Moves between points:
§: Q895->Q857, Q439->Q660, Q640->Q955, Q104->Q624, Q660->Q255, Q325->Q395, Q907->Q268, Q707->Q680, Q550->Q799, Q155->Q409, Q255->Q252, Q138->Q498, Q654->Q197, Q990->Q472, Q966->Q78, Q749->Q448, Q519->Q549, Q462->Q707, Q609->Q597, Q568->Q837, Q268->Q363, Q222->Q519, Q287->Q494, Q523->Q249, Q249->Q462, Q837->Q888, Q36->Q375, Q414->Q896, Q257->Q267, Q274->Q464, Q498->Q595, Q120->Q895, Q154->Q274, Q696->Q558, Q866->Q648, Q812->Q217, Q799->Q664, Q78->Q654, Q252->Q908, Q217->Q399, Q709->Q523, Q786->Q257, Q908->Q104, Q558->Q781, Q494->Q437, Q624->Q966, Q448->Q696, Q857->Q414, Q859->Q609, Q472->Q911, Q464->Q951, Q680->Q46, Q549->Q786, Q982->Q907, Q363->Q550, Q43->Q990, Q670->Q287, Q595->Q568, Q781->Q859, Q395->Q640, Q888->Q154, Q664->Q120, Q597->Q452, Q955->Q121, Q951->Q325, Q896->Q709, Q911->Q155, Q399->Q222, Q452->Q36, Q121->Q670, Q648->Q439, Q409->Q138, Q267->Q866, Q437->Q749, Q197->Q982, Q375->Q812, Q46->Q43
^: Q895->Q155, Q439->Q550, Q640->Q452, Q104->Q857, Q660->Q799, Q325->Q609, Q907->Q707, Q707->Q154, Q550->Q43, Q155->Q955, Q255->Q664, Q138->Q670, Q654->Q523, Q990->Q325, Q966->Q896, Q749->Q519, Q519->Q78, Q462->Q888, Q609->Q648, Q568->Q437, Q268->Q680, Q222->Q966, Q287->Q217, Q523->Q568, Q249->Q837, Q837->Q749, Q36->Q255, Q414->Q138, Q257->Q982, Q274->Q558, Q498->Q287, Q120->Q911, Q154->Q696, Q696->Q786, Q866->Q268, Q812->Q908, Q799->Q990, Q78->Q709, Q252->Q120, Q217->Q104, Q709->Q595, Q786->Q197, Q908->Q895, Q558->Q257, Q494->Q399, Q624->Q414, Q448->Q549, Q857->Q409, Q859->Q866, Q472->Q395, Q464->Q781, Q680->Q274, Q549->Q654, Q982->Q462, Q363->Q46, Q43->Q951, Q670->Q812, Q595->Q494, Q781->Q267, Q395->Q597, Q888->Q448, Q664->Q472, Q597->Q439, Q955->Q36, Q951->Q859, Q896->Q498, Q911->Q640, Q399->Q624, Q452->Q660, Q121->Q375, Q648->Q363, Q409->Q121, Q267->Q907, Q437->Q222, Q197->Q249, Q375->Q252, Q46->Q464
+: Q895->Q409, Q439->Q799, Q640->Q36, Q104->Q414, Q660->Q664, Q325->Q597, Q907->Q680, Q707->Q274, Q550->Q990, Q155->Q121, Q255->Q120, Q138->Q287, Q654->Q249, Q990->Q395, Q966->Q709, Q749->Q549, Q519->Q654, Q462->Q154, Q609->Q439, Q568->Q749, Q268->Q46, Q222->Q78, Q287->Q399, Q523->Q837, Q249->Q888, Q837->Q448, Q36->Q252, Q414->Q498, Q257->Q907, Q274->Q781, Q498->Q494, Q120->Q155, Q154->Q558, Q696->Q257, Q866->Q363, Q812->Q104, Q799->Q472, Q78->Q523, Q252->Q895, Q217->Q624, Q709->Q568, Q786->Q982, Q908->Q857, Q558->Q267, Q494->Q222, Q624->Q896, Q448->Q786, Q857->Q138, Q859->Q648, Q472->Q640, Q464->Q859, Q680->Q464, Q549->Q197, Q982->Q707, Q363->Q43, Q43->Q325, Q670->Q217, Q595->Q437, Q781->Q866, Q395->Q452, Q888->Q696, Q664->Q911, Q597->Q660, Q955->Q375, Q951->Q609, Q896->Q595, Q911->Q955, Q399->Q966, Q452->Q255, Q121->Q812, Q648->Q550, Q409->Q670, Q267->Q268, Q437->Q519, Q197->Q462, Q375->Q908, Q46->Q951
$: Q895->Q375, Q439->Q325, Q640->Q664, Q104->Q670, Q660->Q395, Q325->Q550, Q907->Q558, Q707->Q257, Q550->Q609, Q155->Q252, Q255->Q640, Q138->Q104, Q654->Q749, Q990->Q439, Q966->Q494, Q749->Q523, Q519->Q568, Q462->Q786, Q609->Q43, Q568->Q78, Q268->Q781, Q222->Q595, Q287->Q414, Q523->Q519, Q249->Q549, Q837->Q654, Q36->Q911, Q414->Q217, Q257->Q154, Q274->Q907, Q498->Q624, Q120->Q36, Q154->Q982, Q696->Q462, Q866->Q464, Q812->Q409, Q799->Q597, Q78->Q437, Q252->Q955, Q217->Q138, Q709->Q222, Q786->Q888, Q908->Q121, Q558->Q707, Q494->Q896, Q624->Q287, Q448->Q249, Q857->Q812, Q859->Q46, Q472->Q660, Q464->Q268, Q680->Q267, Q549->Q837, Q982->Q696, Q363->Q859, Q43->Q648, Q670->Q857, Q595->Q966, Q781->Q680, Q395->Q799, Q888->Q197, Q664->Q452, Q597->Q990, Q955->Q120, Q951->Q363, Q896->Q399, Q911->Q255, Q399->Q498, Q452->Q472, Q121->Q895, Q648->Q951, Q409->Q908, Q267->Q274, Q437->Q709, Q197->Q448, Q375->Q155, Q46->Q866
!: Q895->Q120, Q439->Q648, Q640->Q395, Q104->Q908, Q660->Q439, Q325->Q951, Q907->Q982, Q707->Q462, Q550->Q363, Q155->Q911, Q255->Q660, Q138->Q409, Q654->Q78, Q990->Q43, Q966->Q624, Q749->Q437, Q519->Q222, Q462->Q249, Q609->Q859, Q568->Q595, Q268->Q907, Q222->Q399, Q287->Q670, Q523->Q709, Q249->Q523, Q837->Q568, Q36->Q452, Q414->Q857, Q257->Q786, Q274->Q154, Q498->Q138, Q120->Q664, Q154->Q888, Q696->Q448, Q866->Q267, Q812->Q375, Q799->Q550, Q78->Q966, Q252->Q255, Q217->Q812, Q709->Q896, Q786->Q549, Q908->Q252, Q558->Q696, Q494->Q287, Q624->Q104, Q448->Q749, Q857->Q895, Q859->Q781, Q472->Q990, Q464->Q274, Q680->Q707, Q549->Q519, Q982->Q197, Q363->Q268, Q43->Q46, Q670->Q121, Q595->Q498, Q781->Q558, Q395->Q325, Q888->Q837, Q664->Q799, Q597->Q609, Q955->Q640, Q951->Q464, Q896->Q414, Q911->Q472, Q399->Q217, Q452->Q597, Q121->Q955, Q648->Q866, Q409->Q155, Q267->Q257, Q437->Q494, Q197->Q654, Q375->Q36, Q46->Q680

The rows follow the links: the fewer symbols apart two points are, the more alike their rows tend to be.

Point, then a row for it; each showing differs a little:
Q857: [-46,-25,27,-40,16,36,23,49,-50,22,63,-31,-1,23,44,38,4,-13,-13,-30,-28,-3,-50,-46,20,-33,18,-67,66,25,-41,13,-15,-48,22,-3,-30,63,16,-1,54,12,28,1,-40,-12,27,30,39,-31,3,-61,-78,-7,-57,3,-2,-12]
Q966: [25,-1,6,-56,-7,82,30,-18,-61,55,-22,12,-22,-9,48,-13,-32,28,4,-73,9,-20,15,-60,-34,-44,-5,-10,42,17,12,-5,0,1,30,25,9,83,7,19,-17,-3,39,-13,15,18,-8,38,-12,9,-29,-84,-108,3,18,-30,11,4]
Q982: [56,-20,-3,14,6,-42,-8,-68,12,-33,-60,36,23,-32,-9,15,30,32,-6,27,-13,16,70,13,31,14,8,75,-56,-11,33,7,-3,86,-9,-25,42,-27,-4,-20,-77,8,-12,11,59,-27,11,-11,-52,-11,27,25,32,-4,81,30,-11,-3]
Q138: [-28,-15,34,-49,13,61,26,35,-57,35,49,-23,-9,17,51,34,-12,-2,-14,-43,-27,-11,-38,-56,5,-40,14,-58,67,35,-34,11,-15,-42,28,9,-23,75,22,8,37,10,33,-7,-27,-1,26,34,27,-29,-10,-75,-94,-8,-40,-12,6,-10]
Q409: [-56,-34,20,-33,15,21,19,57,-46,7,71,-32,9,26,37,34,15,-19,-12,-23,-25,3,-57,-40,26,-29,18,-72,66,12,-46,14,-14,-52,19,-11,-34,51,13,-8,63,11,22,7,-49,-23,25,26,43,-29,14,-50,-68,-10,-66,14,-7,-15]
Q908: [-62,-35,17,-28,14,13,16,61,-41,7,72,-35,13,28,34,31,16,-21,-11,-21,-23,7,-62,-36,30,-23,15,-73,62,9,-45,10,-12,-53,17,-17,-36,45,8,-8,67,12,23,8,-52,-25,23,21,46,-25,18,-46,-60,-10,-70,19,-9,-13]
Q648: [0,62,13,57,-1,-23,-29,8,78,-8,8,-6,-21,4,-50,-3,-34,-25,-2,70,0,-11,-4,71,-30,46,0,18,-49,23,-3,0,4,-27,-30,27,-5,-85,11,19,8,-4,-39,-15,-8,46,-3,-41,4,2,-32,85,108,4,-8,-31,14,0]
Q414: [-18,-7,30,-51,11,72,29,24,-61,45,36,-16,-14,13,53,29,-22,4,-10,-49,-24,-14,-27,-58,-6,-43,14,-49,61,35,-25,8,-12,-35,26,16,-16,79,21,11,26,7,37,-10,-18,8,22,39,19,-24,-19,-81,-100,-8,-28,-22,8,-10]
Q197: [61,-33,-25,-7,-7,-18,4,-71,-15,-17,-77,39,23,-33,2,-17,29,38,4,-15,10,12,72,-10,21,-4,-8,66,-37,-33,45,-6,6,88,4,-25,43,11,-18,-19,-78,2,5,11,61,-31,-10,6,-56,14,31,-11,-13,4,84,29,-11,5]
Q448: [57,-33,-26,-10,-7,-13,6,-70,-21,-12,-80,40,22,-32,5,-21,29,41,7,-22,16,14,71,-18,18,-10,-11,65,-31,-35,46,-5,5,90,8,-22,43,17,-18,-14,-78,-3,9,9,59,-31,-13,7,-55,17,28,-15,-20,6,80,29,-14,8]
Q812: [-50,-29,25,-39,15,28,20,51,-48,15,69,-32,4,24,41,35,9,-14,-11,-27,-28,1,-53,-47,26,-30,18,-69,66,19,-44,11,-12,-51,20,-7,-34,56,12,-6,56,12,25,4,-43,-18,24,28,41,-30,8,-57,-72,-9,-64,9,-1,-15]
Q707: [54,-4,15,30,14,-47,-15,-63,30,-33,-50,29,13,-28,-20,29,21,23,-11,51,-25,12,64,30,31,22,15,76,-65,6,22,11,-9,76,-16,-17,36,-45,6,-10,-69,10,-19,8,54,-14,21,-21,-48,-25,21,43,56,-6,73,23,-9,-11]
Q907: [50,10,21,34,14,-46,-21,-56,41,-27,-40,25,8,-26,-25,38,12,17,-12,64,-29,10,58,43,25,30,17,70,-67,18,17,15,-10,63,-19,-7,33,-54,14,-7,-60,13,-27,4,48,-1,28,-26,-42,-30,11,57,70,-10,63,12,-2,-14]
Q252: [-76,-37,-8,-10,4,-20,7,74,-19,-19,74,-39,25,32,9,5,32,-35,-3,-8,-6,15,-71,-16,32,-7,3,-74,52,-21,-41,1,-2,-58,5,-26,-43,15,-6,-19,79,5,7,15,-60,-35,6,8,57,-4,33,-14,-18,-2,-84,33,-13,-2]
Q990: [-35,46,-15,49,-15,-32,-24,44,65,-16,29,-17,-12,20,-51,-35,-18,-41,11,44,27,-6,-40,59,-34,42,-18,-19,-20,-10,-9,-11,16,-57,-26,16,-27,-74,-10,11,49,-12,-34,-8,-37,31,-26,-34,34,29,-18,74,98,9,-50,-19,7,14]
Q439: [-29,51,-15,49,-11,-32,-28,37,68,-11,25,-15,-15,18,-51,-30,-24,-39,12,49,21,-7,-36,61,-35,42,-15,-9,-26,-5,-9,-12,15,-50,-29,18,-23,-80,-6,13,41,-11,-38,-11,-33,37,-23,-38,28,25,-25,80,100,7,-42,-23,10,12]
Q257: [55,-12,7,27,9,-45,-11,-66,26,-32,-53,29,17,-31,-15,26,22,25,-8,43,-20,13,66,26,35,19,12,75,-63,0,24,10,-6,81,-13,-18,40,-41,3,-14,-72,8,-16,10,54,-17,21,-19,-51,-22,25,37,48,-6,73,24,-11,-9]
Q375: [-70,-38,0,-18,7,-7,8,72,-30,-12,75,-37,19,33,20,17,30,-30,-7,-14,-15,11,-68,-24,35,-16,9,-77,58,-10,-45,7,-8,-56,9,-22,-41,27,-1,-14,74,8,11,11,-58,-33,15,13,54,-14,27,-25,-38,-5,-80,32,-13,-8]
Q859: [16,59,27,54,5,-28,-28,-12,74,-13,-1,2,-21,-2,-46,16,-29,-15,-6,75,-12,-9,13,69,-18,47,11,35,-54,32,-3,6,-2,-5,-30,23,4,-83,20,15,-9,2,-39,-12,11,42,14,-40,-7,-14,-27,84,106,-3,11,-31,12,-7]
Q837: [58,-29,-31,-23,-14,8,11,-66,-33,3,-78,37,11,-30,15,-33,17,42,13,-46,24,7,65,-31,0,-18,-16,54,-15,-36,48,-11,10,78,13,-11,39,35,-19,-9,-71,-7,17,6,56,-22,-24,17,-50,29,16,-39,-45,8,77,18,-4,12]
Q568: [47,-15,-26,-46,-15,50,23,-50,-50,32,-64,29,-7,-23,30,-37,-10,42,14,-71,29,-8,47,-51,-26,-34,-19,27,12,-18,42,-13,10,47,25,8,31,64,-12,5,-53,-12,32,-5,43,0,-28,29,-36,27,-9,-66,-88,8,56,-12,3,13]

Each walk starts at a row. The symbols on each line, taken left to right, move it on to the next point.
Answer with the point's row; about right is enough.
[-72,-6,-33,23,-12,-38,-14,71,25,-30,57,-31,14,35,-30,-33,19,-46,13,12,27,13,-70,25,2,22,-17,-58,19,-37,-23,-13,13,-62,-13,-15,-43,-37,-25,-13,77,-9,-17,7,-59,-13,-24,-18,55,31,20,36,45,6,-83,19,-9,13]
$ $ ^ $ -> [-47,33,-28,42,-18,-35,-24,53,57,-20,36,-23,-7,24,-48,-40,-7,-44,14,34,31,-1,-52,51,-27,38,-21,-34,-8,-23,-13,-15,17,-59,-24,6,-33,-65,-15,4,60,-13,-29,-4,-45,19,-27,-31,43,33,-9,66,86,8,-64,-11,3,14]
+ $ ^ $ § $ -> [-65,9,-32,34,-16,-41,-18,68,38,-25,51,-28,7,31,-38,-40,8,-47,16,21,33,8,-63,35,-9,27,-21,-49,9,-33,-18,-14,16,-65,-19,-9,-38,-50,-21,-7,71,-11,-20,4,-55,1,-27,-23,53,32,8,51,64,9,-76,10,-4,14]
[-76,-20,-29,13,-9,-39,-6,75,10,-31,65,-34,19,34,-14,-24,26,-47,10,4,19,17,-75,13,14,12,-12,-66,30,-35,-29,-9,10,-65,-7,-22,-46,-21,-19,-15,79,-3,-10,11,-62,-24,-17,-11,59,19,27,23,28,5,-86,25,-10,8]
+ ^ ^ -> [-72,-15,-30,18,-14,-39,-11,74,18,-25,62,-34,17,34,-22,-30,24,-46,11,9,24,15,-72,18,6,14,-13,-62,26,-41,-28,-10,10,-63,-9,-17,-42,-28,-24,-14,80,-4,-14,7,-62,-19,-20,-15,56,24,23,28,35,5,-85,25,-10,11]
§ ^ ! $ § -> [-77,-26,-27,9,-7,-35,-4,76,4,-28,69,-35,22,34,-13,-18,27,-42,6,2,13,15,-75,6,20,7,-9,-68,35,-34,-31,-7,8,-63,-4,-22,-45,-15,-18,-17,82,0,-9,13,-61,-30,-14,-8,59,15,30,16,18,4,-87,31,-13,8]
[10,62,20,56,4,-24,-30,-5,76,-8,1,0,-23,-1,-48,11,-31,-18,-5,72,-10,-9,6,68,-22,47,4,30,-54,33,-2,5,0,-11,-29,26,2,-84,17,17,-4,0,-39,-12,3,47,9,-40,-4,-10,-30,83,108,-3,7,-34,12,-3]
+ + § ! -> [-23,56,-8,56,-9,-31,-29,33,71,-12,17,-14,-19,15,-52,-25,-28,-36,9,52,20,-7,-31,65,-37,45,-13,-6,-32,2,-5,-8,12,-45,-28,20,-23,-81,-4,15,37,-8,-36,-12,-27,39,-18,-38,26,23,-26,84,103,6,-37,-27,14,8]
+ ^ + § $ -> [-68,3,-34,27,-16,-41,-13,71,32,-26,52,-31,12,32,-34,-38,15,-45,12,17,28,8,-66,31,-4,24,-18,-55,15,-36,-22,-15,14,-62,-16,-10,-40,-42,-21,-7,77,-10,-21,6,-58,-8,-26,-20,55,32,15,42,54,9,-80,14,-4,15]
[-65,-39,11,-25,10,6,14,64,-36,0,75,-36,15,28,30,28,22,-26,-10,-17,-22,9,-65,-35,33,-22,12,-74,64,4,-46,8,-8,-56,16,-16,-37,40,6,-13,68,9,20,8,-52,-28,20,19,48,-22,22,-41,-52,-9,-73,22,-8,-10]
§ § ! -> [-41,-25,29,-44,16,44,24,44,-55,27,58,-28,0,22,47,36,0,-11,-15,-33,-29,-6,-48,-50,17,-37,17,-65,67,28,-39,13,-14,-46,22,2,-25,65,19,-1,49,12,30,-1,-38,-10,26,32,35,-31,-4,-64,-84,-10,-51,-2,1,-14]
§ § ! + $ -> [0,-2,23,-56,6,81,29,9,-60,54,12,-4,-22,2,55,13,-30,16,-6,-60,-11,-19,-10,-60,-20,-44,6,-32,55,33,-8,5,-8,-25,30,25,-4,86,14,16,8,1,40,-14,-6,14,10,41,6,-13,-30,-83,-107,-5,-7,-31,13,-7]
[53,-22,-28,-36,-15,36,20,-59,-45,20,-72,35,0,-24,26,-38,-1,41,13,-63,30,-4,53,-43,-19,-29,-20,38,1,-28,47,-13,11,60,19,1,32,54,-19,0,-61,-11,26,2,49,-9,-27,26,-44,30,2,-55,-72,8,65,-1,-1,14]
+ ^ + § $ -> [60,-32,-19,-5,-4,-28,1,-70,-7,-22,-74,39,21,-35,1,-10,33,39,4,-7,7,14,71,-5,24,-1,-5,69,-41,-31,44,-3,1,90,1,-25,42,2,-15,-17,-80,2,2,12,60,-31,-7,1,-57,9,32,-3,-4,2,83,32,-13,5]
+ ^ + ^ -> [60,-27,-11,6,3,-37,-3,-70,2,-27,-69,38,22,-32,-6,5,33,36,1,12,-3,17,72,3,32,5,2,73,-49,-21,36,0,0,91,-5,-25,41,-9,-11,-17,-80,4,-6,11,59,-29,3,-5,-56,-3,32,12,14,-2,83,29,-13,0]
[-66,-39,6,-25,11,-1,13,71,-32,-5,76,-36,18,32,24,24,25,-28,-5,-16,-18,12,-67,-32,33,-19,11,-77,59,-3,-44,8,-5,-56,11,-21,-40,34,2,-15,72,9,16,10,-57,-31,17,18,53,-19,25,-33,-41,-7,-76,24,-9,-8]
$ § ! ^ ! ! -> [-60,19,-32,37,-16,-39,-19,63,45,-25,45,-28,3,28,-41,-40,2,-47,15,26,34,7,-62,41,-15,28,-22,-43,3,-31,-16,-14,18,-65,-20,-2,-38,-53,-21,-3,68,-14,-26,2,-53,6,-31,-26,48,33,2,57,74,11,-73,6,-2,16]
§ ^ § $ -> [-78,-30,-23,3,-4,-33,-2,78,-1,-26,67,-37,22,36,-5,-11,32,-42,6,0,8,16,-75,0,21,5,-7,-71,37,-32,-35,-4,5,-63,-2,-26,-44,-7,-17,-18,80,0,-3,15,-64,-30,-9,-4,58,11,31,6,7,5,-86,32,-12,6]
[32,-3,-5,-54,-8,78,27,-30,-58,51,-37,17,-19,-14,44,-23,-27,33,8,-74,18,-18,27,-57,-37,-44,-11,2,33,5,26,-6,4,16,27,22,17,81,-2,17,-30,-10,37,-9,25,11,-16,39,-23,16,-27,-80,-102,7,32,-29,13,8]
! + $ ! -> [-12,-6,27,-56,12,76,27,17,-60,49,28,-11,-17,11,53,24,-25,10,-8,-53,-17,-17,-21,-57,-12,-44,12,-44,61,35,-20,8,-11,-32,30,19,-8,83,19,15,21,5,38,-11,-16,11,18,37,14,-21,-26,-80,-104,-6,-21,-25,12,-9]
+ ! + ! -> [-36,-19,29,-46,16,52,26,39,-55,29,54,-25,-7,19,50,37,-8,-4,-15,-39,-29,-10,-41,-53,13,-37,17,-61,69,30,-37,12,-13,-46,23,7,-24,68,20,6,42,10,31,-3,-33,-5,26,32,28,-30,-6,-71,-89,-8,-47,-7,3,-11]
[4,63,18,56,1,-25,-30,1,79,-8,3,0,-23,2,-49,4,-32,-19,-2,70,-5,-10,2,69,-27,46,-1,24,-51,27,-4,3,1,-20,-29,25,-1,-86,13,19,2,-3,-41,-15,0,46,3,-40,3,-3,-30,85,108,0,-2,-32,13,-2]
$ ! ! § $ -> [39,39,32,47,17,-40,-25,-38,61,-22,-21,16,-6,-16,-34,36,-10,2,-14,76,-29,-1,39,57,7,38,16,58,-67,34,6,11,-8,37,-25,6,25,-74,21,7,-41,8,-34,-2,31,22,27,-36,-29,-31,-12,74,93,-9,42,-12,5,-13]
§ ! + + ! -> [35,44,33,49,17,-36,-28,-32,65,-17,-18,13,-12,-14,-35,33,-13,0,-13,77,-26,-3,32,59,3,41,16,56,-64,33,2,12,-8,25,-26,12,22,-76,21,9,-36,9,-34,-7,26,29,25,-35,-26,-28,-14,76,98,-10,37,-15,6,-12]
